Below is a small trained network, with its code and all its weights. Each question gives an input and a target symbol and asks what happens when units are switched off, that is, made to give their printed mean instead of their output.

import numpy as np


def w(rows, s, z=0):
    codes = np.array(rows[::2]) - 128.0
    scale = np.full(codes.shape[1], s)
    scale[-1] = z or s
    return codes * scale


def norm(h):
    return h / np.sqrt((h * h).mean(-1, keepdims=True) + 1e-5)


def f(y):
    return np.maximum(y, 0)


def softmax(a):
    e = np.exp(a - a.max(-1, keepdims=True))
    return e / e.sum(-1, keepdims=True)


def log_softmax(a):
    a = a - a.max(-1, keepdims=True)
    return a - np.log(np.exp(a).sum(-1, keepdims=True))


def net(x, mask):
    ids = ['βγδεηθλμπσφψω'.index(c) for c in x.split()]
    T = len(ids)
    res = E[ids] + P[:T]
    r = norm(res)
    for j in range(2):
        rows = slice(4 * j, 4 * j + 4)
        q, k, v = (r @ M[0][rows].T for M in (Q, K, V))
        z = softmax(np.where(np.tri(T) > 0, q @ k.T / 4**0.5, -1e9)) @ v
        o = O[0][rows]
        res = res + np.where(mask[j], z, o[:, -1]) @ o[:, :-1]
    y = f(norm(res) @ A[0][:, :-1].T + A[0][:, -1])
    res = res + np.where(mask[2:26], y, B[0][:, -1]) @ B[0][:, :-1]
    return log_softmax(norm(res)[-1] @ U[:, :-1].T + U[:, -1])


Q, K, V, O, A, B = {}, {}, {}, {}, {}, {}
E = w([
[88,125,85],'β',
[92,128,85],'γ',
[93,124,86],'δ',
[126,204,144],'ε',
[252,30,253],'η',
[109,178,115],'θ',
[92,130,85],'λ',
[99,164,102],'μ',
[95,90,89],'π',
[91,138,89],'σ',
[91,120,83],'φ',
[91,149,92],'ψ',
[88,129,80],'ω',
],0.0042)
P = w([
[78,139,99],'0',
[108,149,62],'1',
[59,133,129],'2',
[131,156,43],'3',
[40,126,159],'4',
[164,161,30],'5',
[5,121,197],'6',
[208,150,20],'7',
[18,179,213],'8',
],0.0033)
Q[0] = w([
[105,134,119],'head 0',
[86,108,101],'head 0',
[147,85,160],'head 0',
[106,183,97],'head 0',
[53,83,192],'head 1',
[6,77,249],'head 1',
[92,133,182],'head 1',
[156,84,46],'head 1',
],0.023)
K[0] = w([
[181,126,126],'head 0',
[183,124,96],'head 0',
[68,160,90],'head 0',
[193,96,171],'head 0',
[184,157,40],'head 1',
[249,153,2],'head 1',
[190,125,93],'head 1',
[10,167,126],'head 1',
],0.017)
V[0] = w([
[124,101,158],'head 0',
[128,140,66],'head 0',
[175,101,169],'head 0',
[172,143,147],'head 0',
[161,208,159],'head 1',
[141,149,144],'head 1',
[170,254,169],'head 1',
[169,76,153],'head 1',
],0.0088)
O[0] = w([
[113,115,89,80],'head 0',
[152,191,196,197],'head 0',
[52,90,89,44],'head 0',
[89,96,131,100],'head 0',
[197,123,45,134],'head 1',
[155,117,100,116],'head 1',
[223,139,2,157],'head 1',
[166,48,165,3],'head 1',
],0.0079,0.0055)
A[0] = w([
[128,128,128,122],'neuron 0',
[138,98,121,82],'neuron 1',
[111,148,181,182],'neuron 2',
[112,102,82,242],'neuron 3',
[142,93,86,153],'neuron 4',
[195,83,174,153],'neuron 5',
[108,130,178,117],'neuron 6',
[118,107,89,194],'neuron 7',
[129,128,128,118],'neuron 8',
[141,117,112,65],'neuron 9',
[131,104,106,7],'neuron 10',
[104,130,159,158],'neuron 11',
[208,67,181,174],'neuron 12',
[117,111,98,209],'neuron 13',
[181,92,168,124],'neuron 14',
[130,132,134,98],'neuron 15',
[127,135,152,148],'neuron 16',
[144,92,76,106],'neuron 17',
[137,105,98,134],'neuron 18',
[114,145,174,173],'neuron 19',
[148,18,238,32],'neuron 20',
[9,112,33,208],'neuron 21',
[83,131,190,182],'neuron 22',
[109,77,234,122],'neuron 23',
],0.011,0.0015)
B[0] = w([
[128,129,128,128],'neuron 0',
[121,115,131,131],'neuron 1',
[80,109,147,229],'neuron 2',
[117,67,128,181],'neuron 3',
[117,65,125,159],'neuron 4',
[140,116,186,142],'neuron 5',
[155,97,80,191],'neuron 6',
[121,82,132,168],'neuron 7',
[129,128,126,128],'neuron 8',
[117,111,123,134],'neuron 9',
[128,137,162,134],'neuron 10',
[141,123,91,181],'neuron 11',
[165,126,192,144],'neuron 12',
[122,92,130,163],'neuron 13',
[135,111,175,139],'neuron 14',
[124,124,129,136],'neuron 15',
[113,119,137,169],'neuron 16',
[111,58,120,162],'neuron 17',
[120,88,123,149],'neuron 18',
[85,113,140,215],'neuron 19',
[210,253,202,152],'neuron 20',
[96,6,200,253],'neuron 21',
[158,112,55,230],'neuron 22',
[178,111,239,201],'neuron 23',
],0.034,0.0039)
U = w([
[151,125,139,80],'β',
[29,138,58,134],'γ',
[121,114,137,106],'δ',
[152,94,162,98],'ε',
[225,132,250,117],'η',
[120,91,147,130],'θ',
[93,125,107,106],'λ',
[209,52,2,119],'μ',
[141,115,135,102],'π',
[208,207,92,255],'σ',
[142,106,141,88],'φ',
[124,102,138,100],'ψ',
[26,215,176,148],'ω',
],0.0097,0.0061)

Each question gives the input, a string of symbols that net reads in full, and the target symbol t.
The units are the heads (4 rows each of Q, K, V and O) and the neurons (one row each of A and B). Each row of codes is followed by its name. A weight is (code - 128) times the scale printed after its matrix; where a second scale follows, it is the last column's (O, A, B and U).
mask holds one flag per unit, heads first, then neurons. A switched-off unit (its flag False) gives its mean, the last column of its rows in O or B, instead of its output. The means were averaged over made-up inputs and are rounded, as every weight is.
A unit's drop is (log p(t) with every unit on - log p(t) with that unit switched off) / (log p(t) with every unit on - log p(t) with every unit switched off).
The circuit of an input: a set's keep is (log p(t) with only the set's units on - log p(t) with every unit switched off) / (log p(t) with every unit on - log p(t) with every unit switched off). Starting from the 12 units with the biggest drops (on a tie, the unit counted first), units are removed one at a time, each time the one whose removal leaves the highest keep (on an exact tie, the one counted first), for as long as the keep stays at least 0.8.
units of the circuit, in order: the units of the circuit, biggest drop first
most important unit: the unit with the biggest drop
k most important neurons: the k neurons with the biggest drops, biggest first
heads that matter: for each layer, one digit per head in row order, 1 if its drop is at least 0.15 and else 0, layers parted by /
drop when u is switched off: that unit's drop, to one decimal
input ψ ψ θ ε ε θ ψ θ θ, target σ: heads that matter => 01
input θ ε θ δ θ μ β, target ω: heads that matter => 11
input μ ε ε φ ε σ, target μ: units of the circuit, in order => [neuron 21; neuron 23]
input θ δ ε θ θ ε μ θ, target ω: heads that matter => 01
input γ μ μ θ π ε δ, target μ: most important unit => head 1
input θ ψ ε μ θ μ θ μ μ, target ω: heads that matter => 01
input θ θ ε θ μ λ μ ε μ, target μ: units of the circuit, in order => [head 1; neuron 21]
input θ φ π λ ε φ, target μ: units of the circuit, in order => [neuron 21; neuron 23]
input ω ε ψ, target μ: heads that matter => 11
input θ ε θ ω ψ σ, target γ: heads that matter => 01
input μ ω π θ ω θ μ ε ψ, target μ: heads that matter => 01
input ε ψ ε θ π, target σ: heads that matter => 11
input θ γ ε ε β, target μ: heads that matter => 11
input θ θ ψ ε ε ψ θ, target γ: heads that matter => 00
input θ μ ε φ ω θ π δ, target η: units of the circuit, in order => [head 1; neuron 20]
input δ θ μ θ, target ω: heads that matter => 00
input λ θ θ θ ε ε, target μ: heads that matter => 01
input μ θ ε θ π θ, target η: heads that matter => 01
input λ ψ γ φ θ ε φ, target μ: units of the circuit, in order => [head 1; neuron 21]
input θ ε θ μ μ θ ε ψ ε, target γ: most important unit => neuron 21
input θ μ φ π ε σ ε θ ψ, target σ: heads that matter => 01
input μ ψ θ β μ ε, target ω: heads that matter => 00
input θ γ μ θ θ θ θ ω, target σ: most important unit => neuron 21
input θ ε θ μ ε, target ω: 2 most important neurons => [neuron 21; neuron 22]
input θ β ψ γ θ π μ, target η: 3 most important neurons => [neuron 20; neuron 21; neuron 22]
input φ λ θ θ θ β, target σ: 2 most important neurons => [neuron 21; neuron 23]
input σ θ σ σ ψ μ, target γ: most important unit => head 1
input γ ψ θ ω, target σ: drop when head 1 is switched off => 0.3
input ω μ γ, target ω: drop when neuron 22 is switched off => 0.2
